In the rows, zero is written as 128.
Each row of numbers belongs to one of the elements below and depends on some of the facts about them. Some rows are named. Which element is each other row?

There are 3 kinds of fact about the elements: Ξ, Π, μ.
Ξ: belongs to class; Π: is of sort; μ: refers to
bilar Ξ d; bisti Ξ a; bogri Ξ a
bokor Ξ e; bopur Ξ e; bradas Ξ a
braklo Ξ c; breklas Ξ d; bresok Ξ a
brilor Ξ a; broflofa Ξ b; bruklek Ξ d
buful Ξ d; buvus Ξ a; demiplos Ξ b
disir Ξ f; divel Ξ a; dogrur Ξ a
doken Ξ e; donen Ξ a; drafler Ξ b
draflom Ξ a; drati Ξ b; dridratru Ξ b
drufus Ξ a; fabu Ξ a; fenun Ξ c
fifak Ξ a; firem Ξ a; fladrel Ξ f
flaso Ξ a; flastok Ξ d; flebre Ξ c
fledrugro Ξ a; flunan Ξ a; fotrenim Ξ b
fozim Ξ a; futom Ξ e; gaditru Ξ a
gezum Ξ f; gine Ξ e; gitir Ξ c
goflem Ξ c; gotron Ξ d; gradru Ξ a
graso Ξ f; grastuzar Ξ f; grefo Ξ d
gretak Ξ f; gretrek Ξ a; gritrovam Ξ a
grokuvu Ξ a; grosak Ξ d; groto Ξ b
grubrem Ξ b; gubrakis Ξ d; gulis Ξ f
guzezor Ξ d; kese Ξ f; kikla Ξ b
kizo Ξ a; klastis Ξ b; klegol Ξ b
klezul Ξ c; klidre Ξ a; kloklos Ξ b
klopor Ξ c; kunumes Ξ b; lamak Ξ b
lanenuk Ξ b; laskam Ξ a; laste Ξ c
leklun Ξ b; lepaklar Ξ c; lerebis Ξ a
lubal Ξ e; motin Ξ b; motresta Ξ c
muklon Ξ a; muku Ξ e; nefles Ξ a
nesto Ξ a; nukan Ξ a; pama Ξ a
pasaflum Ξ a; platra Ξ a; plezevos Ξ b
plipa Ξ b; plistoku Ξ b; ploklimal Ξ f
ploletres Ξ e; plutasku Ξ c; pogril Ξ d
rabrego Ξ e; raflo Ξ b; rasuko Ξ a
ravul Ξ e; relur Ξ e; replik Ξ a
ribar Ξ c; ridrufo Ξ a; rofor Ξ c
roplol Ξ d; rulal Ξ d; sibrezer Ξ a
sinuk Ξ a; sizi Ξ d; skari Ξ d
skeku Ξ d; skobo Ξ a; skonu Ξ a
skopogri Ξ b; soke Ξ b; stade Ξ a
staru Ξ b; steklis Ξ a; stesi Ξ a
stopak Ξ d; stozu Ξ a; stumal Ξ d
sulan Ξ a; suvoge Ξ b; taklin Ξ c
toninuk Ξ b; trabrin Ξ c; trako Ξ e
tramom Ξ e; tratal Ξ a; tridre Ξ e
trimar Ξ c; trolaplor Ξ c; tudruvus Ξ e
vafik Ξ a; vagu Ξ c; vames Ξ a
vebi Ξ e; vefla Ξ a; voflo Ξ a
vudigres Ξ a; vuplu Ξ d; zadrem Ξ b
zagis Ξ b; zasko Ξ c; zeme Ξ e
zoflas Ξ c; zukan Ξ b; bilar Π 898
bisti Π 444; bogri Π 444; bokor Π 997
bopur Π 444; bradas Π 444; braklo Π 444
breklas Π 997; bresok Π 444; brilor Π 444
broflofa Π 898; bruklek Π 997; buful Π 127
buvus Π 127; demiplos Π 444; disir Π 444
divel Π 898; dogrur Π 997; doken Π 444
donen Π 127; drafler Π 649; draflom Π 997
drati Π 997; dridratru Π 444; drufus Π 444
fabu Π 898; fenun Π 444; fifak Π 898
firem Π 444; fladrel Π 444; flaso Π 444
flastok Π 444; flebre Π 444; fledrugro Π 444
flunan Π 127; fotrenim Π 127; fozim Π 127
futom Π 444; gaditru Π 997; gezum Π 997
gine Π 444; gitir Π 444; goflem Π 898
gotron Π 997; gradru Π 649; graso Π 444
grastuzar Π 444; grefo Π 649; gretak Π 898
gretrek Π 898; gritrovam Π 444; grokuvu Π 997
grosak Π 898; groto Π 444; grubrem Π 127
gubrakis Π 898; gulis Π 997; guzezor Π 444
kese Π 997; kikla Π 898; kizo Π 444
klastis Π 997; klegol Π 649; klezul Π 898
klidre Π 997; kloklos Π 898; klopor Π 898
kunumes Π 127; lamak Π 649; lanenuk Π 898
laskam Π 127; laste Π 997; leklun Π 649
lepaklar Π 444; lerebis Π 898; lubal Π 444
motin Π 444; motresta Π 997; muklon Π 649
muku Π 997; nefles Π 444; nesto Π 444
nukan Π 898; pama Π 898; pasaflum Π 444
platra Π 444; plezevos Π 444; plipa Π 444
plistoku Π 444; ploklimal Π 444; ploletres Π 649
plutasku Π 444; pogril Π 898; rabrego Π 898
raflo Π 444; rasuko Π 997; ravul Π 898
relur Π 127; replik Π 997; ribar Π 997
ridrufo Π 127; rofor Π 649; roplol Π 444
rulal Π 444; sibrezer Π 898; sinuk Π 997
sizi Π 997; skari Π 444; skeku Π 444
skobo Π 997; skonu Π 444; skopogri Π 444
soke Π 898; stade Π 898; staru Π 444
steklis Π 444; stesi Π 997; stopak Π 444
stozu Π 649; stumal Π 127; sulan Π 898
suvoge Π 127; taklin Π 444; toninuk Π 444
trabrin Π 444; trako Π 127; tramom Π 649
tratal Π 997; tridre Π 997; trimar Π 444
trolaplor Π 898; tudruvus Π 997; vafik Π 127
vagu Π 898; vames Π 127; vebi Π 444
vefla Π 898; voflo Π 898; vudigres Π 997
vuplu Π 898; zadrem Π 444; zagis Π 997
zasko Π 997; zeme Π 997; zoflas Π 898
zukan Π 444; bilar μ gotron; bilar μ nukan
bilar μ motresta; bisti μ nukan; bisti μ trako
bogri μ draflom; bogri μ gaditru; bradas μ nesto
bradas μ ravul; braklo μ nesto; braklo μ stesi
bresok μ toninuk; bresok μ suvoge; broflofa μ bopur
broflofa μ zoflas; buvus μ fenun; buvus μ zagis
buvus μ zukan; demiplos μ fladrel; demiplos μ laste
demiplos μ lerebis; disir μ fladrel; disir μ zukan
disir μ plistoku; dogrur μ bruklek; donen μ divel
donen μ tramom; drafler μ plistoku; firem μ fledrugro
firem μ fifak; firem μ trabrin; firem μ lerebis
firem μ grokuvu; firem μ kizo; flebre μ vudigres
flebre μ suvoge; flunan μ flaso; flunan μ gaditru
gezum μ bokor; gezum μ gradru; gezum μ bopur
gretak μ plezevos; gritrovam μ rabrego; gritrovam μ stumal
gritrovam μ fabu; grosak μ klegol; grosak μ ribar
grosak μ flaso; grosak μ gaditru; grubrem μ futom
grubrem μ taklin; gubrakis μ skopogri; gubrakis μ futom
gulis μ lubal; gulis μ fozim; guzezor μ laste
guzezor μ rulal; guzezor μ ribar; guzezor μ drati
guzezor μ fabu; kese μ laste; kese μ divel
kikla μ vudigres; klezul μ goflem; klezul μ vebi
klezul μ motresta; kloklos μ fladrel; kloklos μ vudigres
kloklos μ bopur; klopor μ fifak; klopor μ platra
lamak μ taklin; lamak μ skonu; laskam μ kunumes
laskam μ goflem; laskam μ drati; laskam μ stumal
laskam μ stade; lepaklar μ leklun; lepaklar μ dridratru
lepaklar μ tridre; lepaklar μ plistoku; muklon μ flastok
muklon μ sulan; muklon μ gretrek; muklon μ fabu
nefles μ gotron; nefles μ stozu; nefles μ steklis
nefles μ vagu; nefles μ platra; nefles μ buful
pama μ nukan; pasaflum μ zoflas; pasaflum μ bruklek
pasaflum μ trolaplor; plipa μ fledrugro; plipa μ klidre
plipa μ plezevos; plipa μ groto; ploklimal μ lanenuk
ploklimal μ stozu; ploklimal μ toninuk; ploklimal μ motin
ploletres μ futom; ploletres μ stesi; ploletres μ grefo
plutasku μ gotron; pogril μ brilor; pogril μ gaditru
rasuko μ raflo; rasuko μ sizi; relur μ skopogri
relur μ lubal; relur μ tramom; ridrufo μ klastis
ridrufo μ nesto; ridrufo μ fabu; ridrufo μ skonu
rofor μ replik; rofor μ motin; roplol μ divel
roplol μ vuplu; roplol μ zasko; roplol μ platra
sibrezer μ gretrek; sinuk μ vames; sinuk μ sulan
sinuk μ gitir; sinuk μ platra; sinuk μ stade
skari μ replik; skari μ drufus; skobo μ breklas
skobo μ platra; soke μ vefla; soke μ vuplu
tratal μ fledrugro; tratal μ staru; tratal μ nesto
trimar μ fotrenim; trimar μ plistoku; tudruvus μ fenun
tudruvus μ zukan; tudruvus μ sizi; tudruvus μ stopak
vafik μ groto; vafik μ trolaplor; vafik μ muku
voflo μ graso; voflo μ gine; voflo μ platra
voflo μ skeku; zadrem μ fledrugro; zadrem μ doken
zeme μ grastuzar; zeme μ drufus; zeme μ muku

Some elements and their rows:
tratal: [137 127 143 137 153 154 129 118 144 162 111 137 130 142 139 123 111 156
 134 167 170 134 136 127 129 137 142 126 136 120 120 122 118]
laste: [122 124 119 117 119 121 126 131 123 129 127 123 136 121 123 124 115 132
 126 125 128 116 132 122 126 129 124 119 117 125 132 126 120]
steklis: [138 127 126 138 117 122 127 136 119 126 111 131 123 134 125 124 129 125
 126 121 119 116 121 140 126 142 117 119 140 125 125 133 117]
voflo: [123 154 112 113 132 124 127 126 131 134 121 122 121 125 139 127 194 156
 163 118 128 176 131 121 128 121 119 119 154 121 130 119 116]
pasaflum: [133 122 139 138 117 131 127 123 131 134 119 128 122 136 134 123 126 127
 128 124 121 123 125 147 124 135 134 119 135 124 121 128 117]
gubrakis: [124 135 119 112 150 124 129 118 147 145 132 123 137 119 135 130 131 123
 141 146 157 131 128 120 135 123 141 130 118 134 125 120 130]
stozu: [128 129 117 120 118 123 126 121 118 128 112 126 131 123 124 124 143 135
 122 126 124 118 122 121 128 126 113 121 135 127 139 133 116]
drufus: [137 123 136 138 115 124 126 133 118 128 111 133 123 131 125 124 124 123
 124 123 120 114 121 142 124 146 120 120 137 126 122 134 115]
taklin: [127 127 131 134 116 128 128 141 129 130 116 128 130 125 121 127 107 124
 132 132 128 113 124 133 127 148 131 120 116 123 122 120 125]
trako: [142 125 113 133 123 128 127 130 118 123 115 124 126 125 121 125 107 122
 121 123 121 122 122 120 127 123 124 141 119 118 133 134 121]
fladrel: [120 122 160 138 130 122 142 132 124 120 133 124 128 136 122 127 150 122
 122 122 115 114 141 151 123 124 141 120 146 151 122 127 126]
brilor: [134 121 144 132 116 127 127 135 118 123 117 141 124 124 125 124 121 123
 123 126 116 133 120 139 125 143 112 118 134 118 124 143 115]
grastuzar: [122 122 153 141 128 122 137 140 119 120 115 137 125 134 119 132 137 123
 120 127 118 112 133 139 123 132 118 122 150 139 123 122 136]
nesto: [146 127 151 151 124 140 131 117 133 148 110 147 125 143 132 123 107 130
 133 161 151 118 123 143 129 155 136 129 138 122 121 119 117]
fabu: [122 141 119 112 128 123 125 117 119 136 111 135 134 119 146 124 146 124
 126 139 148 143 121 122 138 136 117 124 141 131 125 123 116]
bresok: [130 122 138 137 115 128 127 126 132 133 121 125 124 137 137 124 131 127
 129 123 120 126 125 147 125 132 135 120 137 127 121 128 115]
vefla: [121 141 113 112 120 123 126 119 119 129 110 128 134 121 142 124 158 122
 125 125 137 136 119 123 136 132 112 121 141 133 130 132 116]
zoflas: [122 141 114 111 121 122 125 126 120 129 117 124 144 120 137 125 132 121
 127 131 140 119 121 120 134 131 125 123 117 135 127 124 126]
platra: [145 140 111 135 115 119 126 156 126 127 116 127 123 160 122 131 173 164
 167 119 116 140 132 133 124 122 119 119 157 115 126 120 117]

Name these rows:
No name comes twice in this set of rows, the named rows included.
[120 123 124 116 121 125 125 134 119 128 128 130 138 120 121 127 109 128
 123 128 125 119 124 120 128 133 114 119 119 120 134 132 127] | ribar
[128 123 134 119 120 125 126 123 117 124 121 138 130 120 125 124 125 127
 121 124 121 138 124 123 127 134 108 120 128 120 135 144 116] | draflom
[126 122 142 145 136 136 132 125 155 122 166 124 121 140 125 134 123 120
 123 121 119 117 136 140 124 121 157 130 121 135 121 125 139] | demiplos
[121 123 138 131 120 135 133 132 160 138 151 123 127 131 140 125 116 125
 130 125 123 113 132 142 123 127 159 122 120 133 121 123 118] | flebre
[124 123 136 121 119 123 126 118 121 131 125 124 134 125 142 124 134 127
 121 123 127 116 132 132 125 126 132 120 128 140 127 142 116] | vudigres
[130 121 131 145 158 136 129 118 144 128 135 124 126 130 123 131 109 123
 121 140 135 123 139 122 127 120 138 150 122 123 124 120 132] | grubrem
[122 126 174 132 139 122 150 124 153 120 181 125 132 140 144 123 169 122
 123 116 115 114 156 172 126 121 182 121 136 172 121 146 116] | disir
[121 123 154 141 119 124 131 129 139 119 178 126 127 132 139 128 133 124
 121 118 115 113 137 150 123 119 169 126 119 160 122 159 133] | plistoku
[144 125 151 151 132 158 134 116 152 156 109 142 123 149 137 123 110 140
 142 161 152 128 127 143 128 144 147 125 138 119 122 122 116] | bradas
[126 128 125 122 119 125 126 120 117 128 111 125 136 120 125 123 137 131
 120 130 125 115 122 122 130 128 117 120 135 130 138 138 116] | gradru
[123 121 144 140 128 123 135 143 120 118 116 136 122 138 121 134 145 122
 122 122 117 113 135 138 124 129 118 124 151 135 123 120 133] | graso

The same elements again, as new rows of numbers:
Some elements and their rows:
flebre: [142 112 157 119 126 111 136 147 125 118 116 100 168 145 133 147 118 122
 113 161 128 152 154 109  94 195 138]
vudigres: [165 128 109 113 105 105 131 124 145 127 132 107 135 130  99 131 101 104
 135 110 112 121 100 159 148 140 143]
rasuko: [157 179 113 146 111  94 114 187 158 133 141 118 178  78 120 138  61 117
 153 118  80 134 157 114  95 110 179]
sizi: [ 84 204 141 151 137 118 106 172 189 120 144 165 150  90  98  85  94 103
 187 153 126 113 136 116 186 130 152]
flastok: [ 96 129 149 139 169 141 124 130 136 130 133 174 105 143 126  95 154 120
 126 164 149 117 127 120 171 122 102]
skeku: [100 126 152 133 164 140 130 118 139 128 122 172 108 153 119  97 152 119
 134 161 155 113 117 122 176 137 106]
roplol: [ 98 113 156 147 176 146 147 154 135 128 106 149 123 140 144 129 127 122
 121 169 149 120 160  84 133 118 116]
zoflas: [125 115 145 134  73 119 137 123 134  98 127  95 144 136  99 132 130 138
 152 104 151 137 117 163 150 209 125]
fozim: [151 107 140 140 145 138 112 135 115 136 149 199  84 129 133 111 149 179
 121 114 129 154  85 150  74  79 160]
gaditru: [135 128  88 111 150  88 114  93 120 156 169  76 122  74 168 109 174 100
 118 105  70 109 149 169 167 109  87]
lepaklar: [135 174 159 135 118  99 104 178 145 121 142 135 188  94 143 131  93 133
 145 154  99 156 164 103  90 175 167]
bruklek: [104 128 138 127 126 138 154 129 164 112  99 116 130 165  82 114 114  95
 151 157 164 101 125 132 203 163 116]
pasaflum: [182 114 132 112 109 102 164 136 126 126  91  95 160 157 110 166  98 103
 108 144 114 121 132 120  85 147 136]
trako: [123 134 139 122 137 125 153  85 135 135 137 149 113 163 123 115 169 134
 125 162 130 113 101 155 121 111 125]
zagis: [102 222 109 115  98 124  81 162 146 116 122 140 146  98 117  97  90 123
 166 124 118 141 126  96 183 117 154]
trolaplor: [120 110 145 135  73 128 136 121 129  99 127  92 138 137  98 132 127 138
 151 107 150 138 110 167 153 211 123]
klopor: [104  85 146 155 111 139 142 145 115 110 136  93 136 111 147 150 130 155
 141 103 143 152 158 128 104 175 136]
relur: [114 110 150 159 165 153 158 142 129 139 133 165 122 139 146 143 137 157
 117 156 135 137 140 104  54  75 166]
staru: [116 152 129 105 129 150 104 122 108 125 100 163 106 150 134 108 145 135
 120 135 155 138 109  98 155 113 117]

Name these rows:
No name comes twice in this set of rows, the named rows included.
[107 199 124 138 118 113 109 148 179 129 154 145 162 101 105 109  79 105
 170 135 107 116 117 142 156 111 166] | tridre
[114 204 109 118 122 125 100 180 134 114 101 122 156 107 131 135  76 102
 149 147 124 139 169  53 120 123 144] | drafler
[143  94 107 133 142 138 107 131 132 141 155 148  95 116 129 120 116 132
 131  87 129 141  92 156 124  98 148] | stesi
[101 145 161 139 163 133 148 125 135 126 126 170 102 142 125  86 184 145
 135 176 146 120 134 128 154 116 105] | stumal
[145 130 110 117 165  89 138 106 104 159 145  69 155  79 191 136 179 112
  92 138  58 109 195 132 106 105  86] | bogri
[130 154 135 118 119 119 141  99 150 133 115 144 147 157  99 122 119 103
 135 163 125 101 100 150 139 142 130] | bopur
[183 115 124  99  99 103 143  99 133 127 106 120 134 169  95 135 125 104
 110 130 129 112  81 162 132 155 119] | drufus
[129  72 116 154 158 171 110 153 113 137 188 132 126 121 148 161  84 162
 117 107 142 157 145 116  73  99 177] | gulis
[ 61 129 147 165 153 134 163 132 129 128 137  67 133  81 162 127 184 126
 141 138 117  90 218 111 165 116  73] | grosak
[ 86 126 134 148 108 171 136 143 104 111  97 104 117 120 143 149 131 155
 129  97 159 128 160  77 133  97 120] | soke
[112 163 134 103 122 139 122 103 106 126 108 154  98 147 139  91 180 154
 119 147 140 141 118 109 149 108 114] | kunumes
[167 114 141 131 138 109 155 127 113 140 124 121 130 127 148 141 153 150
 109 138 103 129 147 130  69  96 134] | laskam

